Here is a tiny trained network, its code and every weight. The questions are about switching its units off for an input and a target symbol, where a switched-off unit gives its printed mean instead of its output.

import numpy as np


def w(rows, s, z=0):
    codes = np.array(rows[::2]) - 128.0
    scale = np.full(codes.shape[1], s)
    scale[-1] = z or s
    return codes * scale


def norm(h):
    return h / np.sqrt((h * h).mean(-1, keepdims=True) + 1e-5)


def f(y):
    return np.maximum(y, 0)


def softmax(a):
    e = np.exp(a - a.max(-1, keepdims=True))
    return e / e.sum(-1, keepdims=True)


def log_softmax(a):
    a = a - a.max(-1, keepdims=True)
    return a - np.log(np.exp(a).sum(-1, keepdims=True))


def net(x, mask):
    ids = ['αβδεζηθλμξπστφψω'.index(c) for c in x.split()]
    T = len(ids)
    res = E[ids] + P[:T]
    u = 0
    for l in range(3):
        q, k, v = (norm(res) @ M[l].T for M in (Q, K, V))
        z = softmax(np.where(np.tri(T) > 0, q @ k.T / 2**0.5, -1e9)) @ v
        res = res + np.where(mask[u], z, O[l][:, -1]) @ O[l][:, :-1]
        u += 1
        y = f(norm(res) @ A[l][:, :-1].T + A[l][:, -1])
        res = res + np.where(mask[u : u + 4], y, B[l][:, -1]) @ B[l][:, :-1]
        u += 4
    return log_softmax(norm(res)[-1] @ U[:, :-1].T + U[:, -1])


Q, K, V, O, A, B = {}, {}, {}, {}, {}, {}
E = w([
[165,114,144],'α',
[157,119,146],'β',
[177,137,96],'δ',
[203,130,135],'ε',
[169,58,121],'ζ',
[131,79,127],'η',
[110,188,145],'θ',
[106,180,147],'λ',
[81,6,154],'μ',
[177,130,101],'ξ',
[178,112,130],'π',
[182,134,144],'σ',
[69,136,160],'τ',
[234,116,130],'φ',
[145,50,148],'ψ',
[106,179,148],'ω',
],0.012)
P = w([
[125,125,213],'0',
[176,49,100],'1',
[153,151,235],'2',
[82,141,116],'3',
[181,176,191],'4',
[254,92,41],'5',
[183,128,185],'6',
[221,44,46],'7',
[175,103,181],'8',
[52,132,109],'9',
[57,108,172],'10',
[96,142,99],'11',
],0.0094)
Q[0] = w([
[77,3,85],'L0H1',
[73,149,154],'L0H1',
],0.0063)
K[0] = w([
[2,17,5],'L0H1',
[176,115,127],'L0H1',
],0.0073)
V[0] = w([
[188,3,92],'L0H1',
[65,118,68],'L0H1',
],0.0052)
O[0] = w([
[253,209,95,250],'L0H1',
[46,231,186,8],'L0H1',
],0.005,0.0027)
A[0] = w([
[129,188,163,205],'L0N1',
[223,149,138,181],'L0N2',
[13,127,154,208],'L0N3',
[68,254,130,1],'L0N4',
],0.0091,0.0021)
B[0] = w([
[255,41,222,157],'L0N1',
[15,167,149,254],'L0N2',
[129,138,159,154],'L0N3',
[57,112,80,153],'L0N4',
],0.0071,0.0076)
Q[1] = w([
[58,89,120],'L1H1',
[177,18,1],'L1H1',
],0.0057)
K[1] = w([
[6,72,96],'L1H1',
[194,254,119],'L1H1',
],0.0092)
V[1] = w([
[251,94,110],'L1H1',
[170,130,136],'L1H1',
],0.0034)
O[1] = w([
[137,109,152,252],'L1H1',
[124,132,2,206],'L1H1',
],0.01,0.00042)
A[1] = w([
[158,221,207,152],'L1N1',
[115,117,114,116],'L1N2',
[211,89,250,254],'L1N3',
[162,157,90,109],'L1N4',
],0.011,0.0025)
B[1] = w([
[34,84,158,177],'L1N1',
[194,171,158,133],'L1N2',
[17,110,78,251],'L1N3',
[73,67,255,140],'L1N4',
],0.0088,0.012)
Q[2] = w([
[180,27,90],'L2H1',
[137,253,213],'L2H1',
],0.0062)
K[2] = w([
[8,85,254],'L2H1',
[220,16,38],'L2H1',
],0.0079)
V[2] = w([
[143,97,7],'L2H1',
[223,165,126],'L2H1',
],0.012)
O[2] = w([
[218,1,176,125],'L2H1',
[115,184,56,7],'L2H1',
],0.008,0.014)
A[2] = w([
[105,68,254,225],'L2N1',
[10,19,160,208],'L2N2',
[93,234,25,85],'L2N3',
[214,94,126,251],'L2N4',
],0.007,0.0028)
B[2] = w([
[240,155,94,222],'L2N1',
[164,253,123,247],'L2N2',
[73,59,97,128],'L2N3',
[45,209,237,148],'L2N4',
],0.0069,0.015)
U = w([
[9,111,223,243],'α',
[44,153,145,231],'β',
[65,180,82,173],'δ',
[94,190,90,156],'ε',
[127,133,96,150],'ζ',
[122,114,121,126],'η',
[116,118,144,1],'θ',
[124,196,79,99],'λ',
[116,125,109,94],'μ',
[157,87,205,120],'ξ',
[140,111,173,111],'π',
[111,108,117,75],'σ',
[120,169,92,109],'τ',
[115,84,140,92],'φ',
[113,161,99,54],'ψ',
[108,106,116,105],'ω',
],0.012,0.0032)

Each question gives the input, a string of symbols that net reads in full, and the target symbol t.
The units are the heads (2 rows each of Q, K, V and O) and the neurons (one row each of A and B). Each row of codes is followed by its name. A weight is (code - 128) times the scale printed after its matrix; where a second scale follows, it is the last column's (O, A, B and U).
mask holds one flag per unit, layer by layer, with each layer's heads first. A switched-off unit (its flag False) gives its mean, the last column of its rows in O or B, instead of its output. The means were averaged over made-up inputs and are rounded, as every weight is.
A unit's drop is (log p(t) with every unit on - log p(t) with that unit switched off) / (log p(t) with every unit on - log p(t) with every unit switched off).
The circuit of an input: a set's keep is (log p(t) with only the set's units on - log p(t) with every unit switched off) / (log p(t) with every unit on - log p(t) with every unit switched off). Starting from the 12 units with the biggest drops (on a tie, the unit counted first), units are removed one at a time, each time the one whose removal leaves the highest keep (on an exact tie, the one counted first), for as long as the keep stays at least 0.8.
units of the circuit, in order: the units of the circuit, biggest drop first
unit that matters most: the unit with the biggest drop
top k neurons: the k neurons with the biggest drops, biggest first
k most important neurons of layer l: the k neurons of layer l with the biggest drops, biggest first
drop when u is switched off: that unit's drop, to one decimal
input λ ζ ζ ξ, target ξ: unit that matters most : L1N3
input λ ζ ζ δ, target ξ: units of the circuit, in order : (L1N3, L2H1, L1N1, L1N4)
input π μ ζ λ φ, target α: units of the circuit, in order : (L1N1, L1N3)
input α α μ ζ ζ ζ, target ξ: units of the circuit, in order : (L1N4, L1N3, L2N4)
input μ ζ τ π ε, target α: top 3 neurons : (L1N1, L1N3, L0N2)
input σ π μ ξ ξ π ε β ζ ζ α ω, target ξ: 2 most important neurons of layer 0 : (L0N4, L0N1)
input θ ε ζ ζ ω φ σ, target α: top 2 neurons : (L0N2, L1N1)
input ζ β ζ ζ δ α φ, target α: top 3 neurons : (L0N2, L1N3, L1N1)
input ζ η τ ζ ξ, target α: top 2 neurons : (L1N1, L0N2)
input ζ π ζ θ π λ π θ δ, target α: top 3 neurons : (L0N2, L1N1, L0N1)
input ε ω λ π ζ λ θ α δ, target α: top 2 neurons : (L0N2, L0N1)
input π ζ η δ, target ξ: 2 most important neurons of layer 1 : (L1N3, L1N1)
input ζ ξ δ ζ δ ζ ε, target α: 2 most important neurons of layer 1 : (L1N3, L1N1)
input π β π ζ α π ξ, target α: unit that matters most : L0N2
input ζ ζ η ζ, target ξ: 2 most important neurons of layer 1 : (L1N3, L1N1)
input λ ζ λ θ π, target α: drop when L2H1 is switched off : -0.1
